Below are the code and all the weights of a small trained network. Each question names an input and a target symbol and asks about switching units off, where a switched-off unit gives its printed mean instead of its output.

import numpy as np


def w(rows, s, z=0):
    codes = np.array(rows[::2]) - 128.0
    scale = np.full(codes.shape[1], s)
    scale[-1] = z or s
    return codes * scale


def f(y):
    return y / 2 * (1 + np.tanh(0.7978845608 * (y + 0.044715 * y**3)))


def softmax(a):
    e = np.exp(a - a.max(-1, keepdims=True))
    return e / e.sum(-1, keepdims=True)


def log_softmax(a):
    a = a - a.max(-1, keepdims=True)
    return a - np.log(np.exp(a).sum(-1, keepdims=True))


def net(x, mask):
    ids = ['ΘΛΣΨΩαβγδεημξπτφ'.index(c) for c in x.split()]
    T = len(ids)
    res = E[ids] + P[:T]
    u = 0
    for l in range(2):
        r = res
        for j in range(3):
            rows = slice(2 * j, 2 * j + 2)
            q, k, v = (r @ M[l][rows].T for M in (Q, K, V))
            z = softmax(np.where(np.tri(T) > 0, q @ k.T / 2**0.5, -1e9)) @ v
            o = O[l][rows]
            res = res + np.where(mask[u + j], z, o[:, -1]) @ o[:, :-1]
        u += 3
        y = f(res @ A[l][:, :-1].T + A[l][:, -1])
        res = res + np.where(mask[u : u + 8], y, B[l][:, -1]) @ B[l][:, :-1]
        u += 8
    return log_softmax(res[-1] @ U[:, :-1].T + U[:, -1])


Q, K, V, O, A, B = {}, {}, {}, {}, {}, {}
E = w([
[142,24,165,87,137,158,152,150],'Θ',
[161,202,52,236,98,110,139,138],'Λ',
[66,58,200,202,117,184,176,125],'Σ',
[4,90,95,65,160,118,80,87],'Ψ',
[165,141,115,143,40,107,187,158],'Ω',
[111,28,100,143,214,82,174,42],'α',
[120,121,79,157,155,96,115,149],'β',
[211,159,64,162,124,85,144,151],'γ',
[144,105,171,130,132,25,51,76],'δ',
[147,121,147,145,182,163,77,97],'ε',
[125,120,57,123,174,197,148,197],'η',
[129,196,144,91,120,125,164,90],'μ',
[19,209,206,151,172,146,185,96],'ξ',
[59,189,154,135,158,57,117,160],'π',
[113,82,124,128,99,113,67,98],'τ',
[126,134,221,226,42,134,111,67],'φ',
],0.017)
P = w([
[2,65,99,44,66,217,23,228],'0',
[105,83,83,131,154,102,186,161],'1',
[129,106,73,147,147,102,169,138],'2',
[157,122,59,157,191,108,150,135],'3',
[114,128,131,132,159,121,140,127],'4',
[118,128,114,140,159,119,139,128],'5',
[124,127,124,130,137,121,137,126],'6',
[118,118,113,136,134,122,137,127],'7',
[126,131,113,144,133,128,125,130],'8',
[134,122,106,147,132,124,130,127],'9',
[130,112,107,128,121,126,123,130],'10',
[141,124,93,145,119,131,117,132],'11',
],0.0079)
Q[0] = w([
[217,99,90,135,89,60,183,126],'L0H1',
[175,83,48,179,62,101,160,169],'L0H1',
[254,160,127,141,133,152,175,56],'L0H2',
[42,89,90,119,143,120,96,112],'L0H2',
[225,148,37,165,101,156,184,173],'L0H3',
[175,82,101,119,64,37,150,101],'L0H3',
],0.0071)
K[0] = w([
[96,148,98,133,37,207,55,170],'L0H1',
[145,78,130,117,49,206,2,189],'L0H1',
[228,71,90,162,124,179,161,199],'L0H2',
[55,107,124,80,175,144,73,49],'L0H2',
[88,147,143,89,103,174,22,182],'L0H3',
[88,121,151,101,140,204,64,172],'L0H3',
],0.0067)
V[0] = w([
[46,139,67,196,41,86,145,114],'L0H1',
[144,195,48,172,217,101,128,116],'L0H1',
[154,90,83,168,183,188,151,255],'L0H2',
[75,127,117,204,161,185,108,80],'L0H2',
[173,113,120,172,121,60,137,113],'L0H3',
[113,130,127,120,91,142,201,189],'L0H3',
],0.0074)
O[0] = w([
[46,87,137,177,74,65,72,171,198],'L0H1',
[70,58,40,59,101,76,156,115,129],'L0H1',
[131,114,129,169,3,158,129,133,254],'L0H2',
[51,96,152,162,197,178,181,64,165],'L0H2',
[181,107,177,149,176,139,193,239,67],'L0H3',
[83,171,70,126,116,163,91,135,184],'L0H3',
],0.0073,0.0049)
A[0] = w([
[163,97,158,175,81,163,214,195,76],'L0N1',
[183,133,177,202,100,43,106,118,110],'L0N2',
[195,101,198,155,84,88,58,44,3],'L0N3',
[100,177,160,29,136,200,159,57,195],'L0N4',
[156,73,16,199,148,152,207,146,143],'L0N5',
[142,66,201,197,134,224,79,140,172],'L0N6',
[255,122,113,87,62,74,166,134,76],'L0N7',
[150,79,106,66,208,183,100,219,166],'L0N8',
],0.0064,0.0042)
B[0] = w([
[154,143,125,179,239,134,33,160,165],'L0N1',
[81,125,255,116,76,241,86,48,175],'L0N2',
[5,130,212,89,202,99,97,93,136],'L0N3',
[140,179,97,115,112,238,102,31,156],'L0N4',
[107,63,200,129,98,122,120,83,253],'L0N5',
[85,115,111,36,156,169,98,206,196],'L0N6',
[119,86,83,233,154,102,138,115,162],'L0N7',
[172,186,198,102,113,33,47,52,181],'L0N8',
],0.0069,0.0058)
Q[1] = w([
[2,90,160,100,199,107,124,126],'L1H1',
[166,76,115,110,77,38,46,65],'L1H1',
[101,124,95,140,178,75,126,175],'L1H2',
[181,147,134,219,30,142,130,117],'L1H2',
[186,56,112,190,92,122,60,156],'L1H3',
[149,171,178,236,48,110,100,120],'L1H3',
],0.0079)
K[1] = w([
[60,197,232,96,182,150,158,66],'L1H1',
[100,110,50,136,112,198,149,181],'L1H1',
[153,138,141,109,158,208,209,103],'L1H2',
[101,148,78,144,88,254,68,192],'L1H2',
[103,217,101,87,54,128,82,204],'L1H3',
[152,120,37,98,73,162,57,188],'L1H3',
],0.0067)
V[1] = w([
[144,90,72,163,177,99,118,202],'L1H1',
[129,185,104,104,172,159,97,144],'L1H1',
[115,137,146,49,91,122,105,90],'L1H2',
[106,132,146,104,223,171,123,2],'L1H2',
[177,131,153,105,110,209,213,136],'L1H3',
[10,154,181,103,161,182,195,87],'L1H3',
],0.0065)
O[1] = w([
[106,117,105,196,231,65,113,99,22],'L1H1',
[209,182,126,96,229,143,84,149,132],'L1H1',
[205,142,89,63,180,20,85,3,201],'L1H2',
[82,109,121,167,255,109,153,42,176],'L1H2',
[226,93,141,118,108,160,215,162,18],'L1H3',
[55,103,235,31,33,118,175,186,254],'L1H3',
],0.0054,0.0048)
A[1] = w([
[191,166,139,207,132,178,145,201,107],'L1N1',
[189,252,129,132,69,144,156,147,70],'L1N2',
[223,115,72,212,79,99,81,179,3],'L1N3',
[85,82,118,10,144,174,105,161,239],'L1N4',
[54,116,116,157,97,155,144,101,89],'L1N5',
[232,143,207,217,103,128,185,95,156],'L1N6',
[105,82,154,70,184,86,190,255,214],'L1N7',
[42,203,144,203,84,136,110,65,107],'L1N8',
],0.0066,0.0029)
B[1] = w([
[81,119,168,111,242,174,50,106,147],'L1N1',
[148,194,181,78,111,181,149,4,154],'L1N2',
[251,165,123,97,199,145,207,196,191],'L1N3',
[129,163,10,131,169,177,163,120,254],'L1N4',
[173,13,139,112,224,85,152,215,194],'L1N5',
[3,160,194,204,186,234,173,116,153],'L1N6',
[120,184,113,199,78,87,81,108,174],'L1N7',
[128,117,67,13,138,55,136,187,232],'L1N8',
],0.0064,0.0092)
U = w([
[181,167,170,83,162,161,79,145,133],'Θ',
[122,106,128,164,91,112,131,118,180],'Λ',
[46,111,129,209,140,192,119,150,63],'Σ',
[113,136,73,122,160,89,121,73,83],'Ψ',
[165,176,61,174,177,123,83,156,132],'Ω',
[121,43,167,185,124,131,194,41,114],'α',
[149,93,114,100,107,89,112,199,5],'β',
[165,109,99,149,128,103,78,127,220],'γ',
[179,111,215,89,133,32,32,66,108],'δ',
[128,142,151,153,145,184,126,47,87],'ε',
[138,71,71,113,64,147,103,105,178],'η',
[200,180,112,73,72,84,183,53,177],'μ',
[133,136,157,96,163,128,254,178,109],'ξ',
[54,239,123,188,91,63,64,130,115],'π',
[97,156,164,148,143,129,36,129,41],'τ',
[87,117,225,80,77,150,84,158,3],'φ',
],0.0065,0.0035)

Each question gives the input, a string of symbols that net reads in full, and the target symbol t.
The units are the heads (2 rows each of Q, K, V and O) and the neurons (one row each of A and B). Each row of codes is followed by its name. A weight is (code - 128) times the scale printed after its matrix; where a second scale follows, it is the last column's (O, A, B and U).
mask holds one flag per unit, layer by layer, with each layer's heads first. A switched-off unit (its flag False) gives its mean, the last column of its rows in O or B, instead of its output. The means were averaged over made-up inputs and are rounded, as every weight is.
A unit's drop is (log p(t) with every unit on - log p(t) with that unit switched off) / (log p(t) with every unit on - log p(t) with every unit switched off).
The circuit of an input: a set's keep is (log p(t) with only the set's units on - log p(t) with every unit switched off) / (log p(t) with every unit on - log p(t) with every unit switched off). Starting from the 12 units with the biggest drops (on a tie, the unit counted first), units are removed one at a time, each time the one whose removal leaves the highest keep (on an exact tie, the one counted first), for as long as the keep stays at least 0.8.
units of the circuit, in order: the units of the circuit, biggest drop first
most important unit: the unit with the biggest drop
top k neurons: the k neurons with the biggest drops, biggest first
top k neurons in layer l: the k neurons of layer l with the biggest drops, biggest first
heads that matter: for each layer, one digit per head in row order, 1 if its drop is at least 0.15 and else 0, layers parted by /
drop when u is switched off: that unit's drop, to one decimal
input η Ω Ω, target μ: units of the circuit, in order : (L0H2; L1H2; L1N2; L0N6)
input Θ Ω η, target Θ: units of the circuit, in order : (L0H1; L1H3; L1N1)
input Θ Ψ Λ Λ Ω γ Θ γ, target ε: units of the circuit, in order : (L0H1; L1N6; L1N2)
input η η π Λ, target μ: units of the circuit, in order : (L1H2; L0H2; L1N2; L1N3)
input Ψ Ω Ψ Ω ε γ Ψ Ψ γ, target δ: most important unit : L0H3
input Λ η γ γ π Ω, target β: top 3 neurons in layer 1 : (L1N3; L1N8; L1N5)
input Θ Λ α Σ, target Σ: top 2 neurons in layer 0 : (L0N1; L0N8)
input η Θ η, target η: units of the circuit, in order : (L0H3; L0H2; L1H2)
input Θ α Θ Λ μ β η γ Ω, target ε: units of the circuit, in order : (L0H1; L1N6; L1N2)
input Ω η η, target Ω: units of the circuit, in order : (L1H3; L0H2; L0N1)
input Λ Ω δ Σ γ η φ η δ γ, target β: top 2 neurons : (L1N3; L1N8)
input π Σ Ψ Ψ β η φ, target φ: units of the circuit, in order : (L0N2; L0N3; L1H1)
input η γ η β Σ ξ, target ξ: heads that matter : 010 / 000
input Σ Σ γ ε η Λ π γ, target φ: most important unit : L0H1
input η τ η, target η: top 2 neurons in layer 0 : (L0N5; L0N1)
input γ γ β φ β ξ Λ Ω, target Ω: top 2 neurons : (L1N3; L0N1)
input Θ Ψ Ψ, target Ψ: heads that matter : 010 / 010
input Σ ξ π ε τ δ Λ, target φ: heads that matter : 100 / 001
input ξ α ξ Σ η Λ γ, target Ψ: heads that matter : 011 / 010
input Θ β η ξ Λ Θ η η Λ Λ, target ε: heads that matter : 100 / 001
input μ η ξ, target ξ: heads that matter : 010 / 001
input τ Σ β γ Ω β Ψ, target Ψ: heads that matter : 110 / 010
input γ Θ π η Ψ ε Ψ δ Ω, target Ω: top 3 neurons : (L1N3; L0N7; L0N1)
input δ Ψ α, target α: most important unit : L1H2
input γ Σ η μ Λ γ π γ μ τ Ψ γ, target Ω: heads that matter : 010 / 001
input Λ Ψ γ Ψ γ η Ω Λ, target β: top 3 neurons : (L1N8; L1N5; L1N3)
input δ η γ, target Σ: most important unit : L1N6
input η Λ η γ Σ, target Σ: top 3 neurons in layer 0 : (L0N6; L0N1; L0N8)
input Ψ φ τ Σ γ Ω ε ε γ Ψ Λ, target δ: drop when L0H3 is switched off : 0.4
